Below is a small trained network, with its code and all its weights. Each question gives an input and a target symbol and asks what happens when units are switched off, that is, made to give their printed mean instead of their output.

import numpy as np


def w(rows, s, z=0):
    codes = np.array(rows[::2]) - 128.0
    scale = np.full(codes.shape[1], s)
    scale[-1] = z or s
    return codes * scale


def f(y):
    return y / 2 * (1 + np.tanh(0.7978845608 * (y + 0.044715 * y**3)))


def softmax(a):
    e = np.exp(a - a.max(-1, keepdims=True))
    return e / e.sum(-1, keepdims=True)


def log_softmax(a):
    a = a - a.max(-1, keepdims=True)
    return a - np.log(np.exp(a).sum(-1, keepdims=True))


def net(x, mask):
    ids = ['αβζηθλμξπσω'.index(c) for c in x.split()]
    T = len(ids)
    res = E[ids] + P[:T]
    u = 0
    for l in range(2):
        q, k, v = (res @ M[l].T for M in (Q, K, V))
        z = softmax(np.where(np.tri(T) > 0, q @ k.T / 4**0.5, -1e9)) @ v
        res = res + np.where(mask[u], z, O[l][:, -1]) @ O[l][:, :-1]
        u += 1
        y = f(res @ A[l][:, :-1].T + A[l][:, -1])
        res = res + np.where(mask[u : u + 12], y, B[l][:, -1]) @ B[l][:, :-1]
        u += 12
    return log_softmax(res[-1] @ U[:, :-1].T + U[:, -1])


Q, K, V, O, A, B = {}, {}, {}, {}, {}, {}
E = w([
[140,170,157,92,127,38,122,138],'α',
[127,155,107,147,160,89,69,85],'β',
[110,122,157,121,169,154,171,70],'ζ',
[134,99,163,134,139,127,158,82],'η',
[123,127,142,152,132,123,164,64],'θ',
[79,146,177,117,139,115,109,151],'λ',
[124,148,89,99,135,147,164,56],'μ',
[3,92,99,106,104,75,161,131],'ξ',
[195,108,125,124,78,140,117,166],'π',
[181,122,135,168,111,196,85,117],'σ',
[76,134,155,96,54,131,195,127],'ω',
],0.02)
P = w([
[101,65,131,98,86,162,52,54],'0',
[113,108,113,115,115,167,112,146],'1',
[113,123,112,101,130,159,141,93],'2',
[128,134,98,119,162,179,167,146],'3',
[132,157,105,108,164,183,208,113],'4',
[132,162,99,107,213,196,219,141],'5',
[147,175,87,102,231,200,254,127],'6',
],0.0071)
Q[0] = w([
[246,188,142,143,51,159,124,217],'0.h1',
[66,45,103,196,99,204,160,8],'0.h1',
[90,92,108,96,7,116,238,208],'0.h1',
[119,21,2,129,119,13,91,206],'0.h1',
],0.034)
K[0] = w([
[185,163,139,164,129,194,185,179],'0.h1',
[164,73,101,113,56,121,134,23],'0.h1',
[118,103,159,104,95,137,193,159],'0.h1',
[156,106,3,156,176,61,190,139],'0.h1',
],0.049)
V[0] = w([
[190,35,229,196,76,39,113,183],'0.h1',
[156,156,10,83,47,118,77,111],'0.h1',
[89,40,132,51,195,84,52,188],'0.h1',
[150,165,137,164,184,142,77,111],'0.h1',
],0.012)
O[0] = w([
[208,66,102,161,126,60,244,161,3],'0.h1',
[97,197,104,139,233,110,140,237,121],'0.h1',
[179,255,139,124,64,185,190,158,227],'0.h1',
[17,144,127,230,86,141,167,141,29],'0.h1',
],0.0071,0.0026)
A[0] = w([
[189,169,128,162,162,172,55,120,87],'0.n1',
[156,134,135,163,91,158,130,77,78],'0.n2',
[176,124,109,136,186,152,123,89,1],'0.n3',
[153,142,149,152,109,90,110,144,61],'0.n4',
[142,87,127,178,105,158,67,159,83],'0.n5',
[123,132,67,103,125,108,133,105,69],'0.n6',
[100,90,159,109,72,118,66,200,97],'0.n7',
[176,163,105,213,156,125,105,86,71],'0.n8',
[189,153,159,144,128,150,142,86,25],'0.n9',
[140,130,110,108,79,105,106,171,114],'0.n10',
[154,142,131,158,122,200,131,94,34],'0.n11',
[92,118,154,177,10,105,15,201,63],'0.n12',
],0.014,0.0094)
B[0] = w([
[169,133,153,114,176,113,104,166,184],'0.n1',
[143,160,182,159,154,173,148,128,252],'0.n2',
[159,75,175,113,119,67,87,115,135],'0.n3',
[115,134,120,178,100,82,83,140,126],'0.n4',
[133,61,156,124,136,163,129,204,150],'0.n5',
[123,94,202,162,152,125,133,149,133],'0.n6',
[145,149,50,133,77,161,78,40,138],'0.n7',
[107,112,127,9,136,139,117,161,143],'0.n8',
[164,175,68,107,82,167,93,139,168],'0.n9',
[146,137,129,209,59,109,44,55,193],'0.n10',
[104,115,162,132,71,123,99,187,220],'0.n11',
[122,119,152,152,177,178,62,15,178],'0.n12',
],0.013,0.0029)
Q[1] = w([
[92,12,138,138,119,254,158,110],'1.h1',
[41,172,139,197,126,161,79,171],'1.h1',
[185,135,135,254,124,114,158,126],'1.h1',
[165,186,171,113,92,131,187,52],'1.h1',
],0.04)
K[1] = w([
[63,4,205,199,107,239,109,114],'1.h1',
[82,205,195,86,193,213,61,134],'1.h1',
[244,129,186,197,218,148,110,146],'1.h1',
[104,154,228,151,116,44,160,10],'1.h1',
],0.033)
V[1] = w([
[143,143,88,215,75,78,2,112],'1.h1',
[84,116,212,106,95,63,105,199],'1.h1',
[104,116,163,134,83,65,68,160],'1.h1',
[131,121,124,127,138,126,125,123],'1.h1',
],0.0073)
O[1] = w([
[74,100,170,39,254,205,162,155,254],'1.h1',
[84,133,79,86,105,180,111,66,117],'1.h1',
[76,109,133,78,142,179,128,100,166],'1.h1',
[122,126,144,124,131,138,124,125,125],'1.h1',
],0.0041,0.0054)
A[1] = w([
[125,127,83,131,98,154,190,148,53],'1.n1',
[126,106,149,123,137,112,169,182,23],'1.n2',
[53,116,102,186,118,122,179,152,47],'1.n3',
[157,145,130,169,95,148,162,149,1],'1.n4',
[100,164,133,94,107,107,150,151,113],'1.n5',
[200,123,94,191,92,85,121,99,142],'1.n6',
[85,107,80,98,25,74,62,119,44],'1.n7',
[143,83,89,119,132,88,94,61,27],'1.n8',
[155,177,125,186,67,7,95,106,96],'1.n9',
[133,96,133,115,170,85,143,114,31],'1.n10',
[130,160,79,139,125,66,108,185,68],'1.n11',
[80,75,89,187,146,83,149,90,53],'1.n12',
],0.017,0.0091)
B[1] = w([
[103,109,159,95,182,169,135,96,179],'1.n1',
[123,169,119,113,98,92,152,88,160],'1.n2',
[86,144,196,145,112,154,153,224,145],'1.n3',
[114,77,100,131,124,98,74,153,161],'1.n4',
[126,88,109,141,102,86,128,156,254],'1.n5',
[128,157,148,210,175,106,160,124,220],'1.n6',
[102,138,63,147,169,185,178,156,209],'1.n7',
[144,110,227,73,138,105,126,103,178],'1.n8',
[162,148,117,67,117,159,98,162,222],'1.n9',
[91,128,125,152,72,93,123,152,182],'1.n10',
[144,116,157,130,114,141,156,94,157],'1.n11',
[155,124,4,127,122,123,112,93,147],'1.n12',
],0.025,0.0043)
U = w([
[193,132,143,92,97,124,161,174,233],'α',
[59,164,135,125,196,84,86,131,67],'β',
[142,66,110,136,114,99,152,70,182],'ζ',
[93,110,177,143,111,134,167,167,36],'η',
[84,157,143,121,103,84,196,112,72],'θ',
[101,137,183,172,10,210,150,54,252],'λ',
[117,79,180,129,122,89,158,130,79],'μ',
[92,114,76,156,105,156,177,139,105],'ξ',
[159,100,161,189,150,105,195,132,174],'π',
[136,2,152,168,128,165,111,162,141],'σ',
[125,84,158,90,156,156,221,104,28],'ω',
],0.0053,0.0038)

Each question gives the input, a string of symbols that net reads in full, and the target symbol t.
The units are the heads (4 rows each of Q, K, V and O) and the neurons (one row each of A and B). Each row of codes is followed by its name. A weight is (code - 128) times the scale printed after its matrix; where a second scale follows, it is the last column's (O, A, B and U).
mask holds one flag per unit, layer by layer, with each layer's heads first. A switched-off unit (its flag False) gives its mean, the last column of its rows in O or B, instead of its output. The means were averaged over made-up inputs and are rounded, as every weight is.
A unit's drop is (log p(t) with every unit on - log p(t) with that unit switched off) / (log p(t) with every unit on - log p(t) with every unit switched off).
The circuit of an input: a set's keep is (log p(t) with only the set's units on - log p(t) with every unit switched off) / (log p(t) with every unit on - log p(t) with every unit switched off). Starting from the 12 units with the biggest drops (on a tie, the unit counted first), units are removed one at a time, each time the one whose removal leaves the highest keep (on an exact tie, the one counted first), for as long as the keep stays at least 0.8.
units of the circuit, in order: the units of the circuit, biggest drop first
k most important neurons: the k neurons with the biggest drops, biggest first
top k neurons in layer l: the k neurons of layer l with the biggest drops, biggest first
drop of u: that unit's drop, to one decimal
input ω θ β θ, target μ: most important neuron -> [1.n8]
input η α ζ α θ, target π: units of the circuit, in order -> [1.n6; 1.h1; 0.h1]
input α ζ μ σ λ μ μ, target ω: units of the circuit, in order -> [0.h1; 1.n1]
input θ β π θ ω, target ω: units of the circuit, in order -> [0.h1; 1.n8; 1.n7; 0.n7]
input π ζ β ζ, target θ: 3 most important neurons -> [1.n2; 1.n10; 0.n10]
input λ η σ α ξ, target ξ: 2 most important neurons -> [1.n7; 0.n2]
input ω μ η, target μ: units of the circuit, in order -> [0.h1; 1.n8; 0.n3; 1.n10]
input ξ ω σ ζ ξ η, target α: units of the circuit, in order -> [0.h1; 0.n9]
input π α π η π α θ, target θ: 3 most important neurons -> [0.n8; 1.n2; 1.n10]
input ξ λ ξ α, target α: units of the circuit, in order -> [1.n9; 0.h1]
input ω α ξ α θ, target μ: 2 most important neurons -> [0.n3; 1.n8]
input ξ α π ξ α β θ, target α: top 2 neurons in layer 0 -> [0.n9; 0.n1]
input ζ α ω α α ξ, target ξ: 2 most important neurons -> [0.n2; 1.n7]
input α μ μ η, target ω: most important neuron -> [1.n1]
input π α α ζ θ, target θ: 3 most important neurons -> [1.n2; 0.n10; 1.n10]
input η ζ ξ σ β, target β: 2 most important neurons -> [0.n12; 0.n1]
input α β μ θ α π ζ, target ω: top 2 neurons in layer 0 -> [0.n10; 0.n9]
input α α ζ, target ω: 2 most important neurons -> [1.n1; 0.n10]
input σ ζ μ, target ξ: 2 most important neurons -> [1.n12; 1.n3]
input μ θ π θ, target β: units of the circuit, in order -> [0.h1]
input ζ α α ζ ω θ, target λ: top 2 neurons in layer 0 -> [0.n2; 0.n11]
input ζ ζ ζ, target λ: drop of 0.n2 -> 0.1
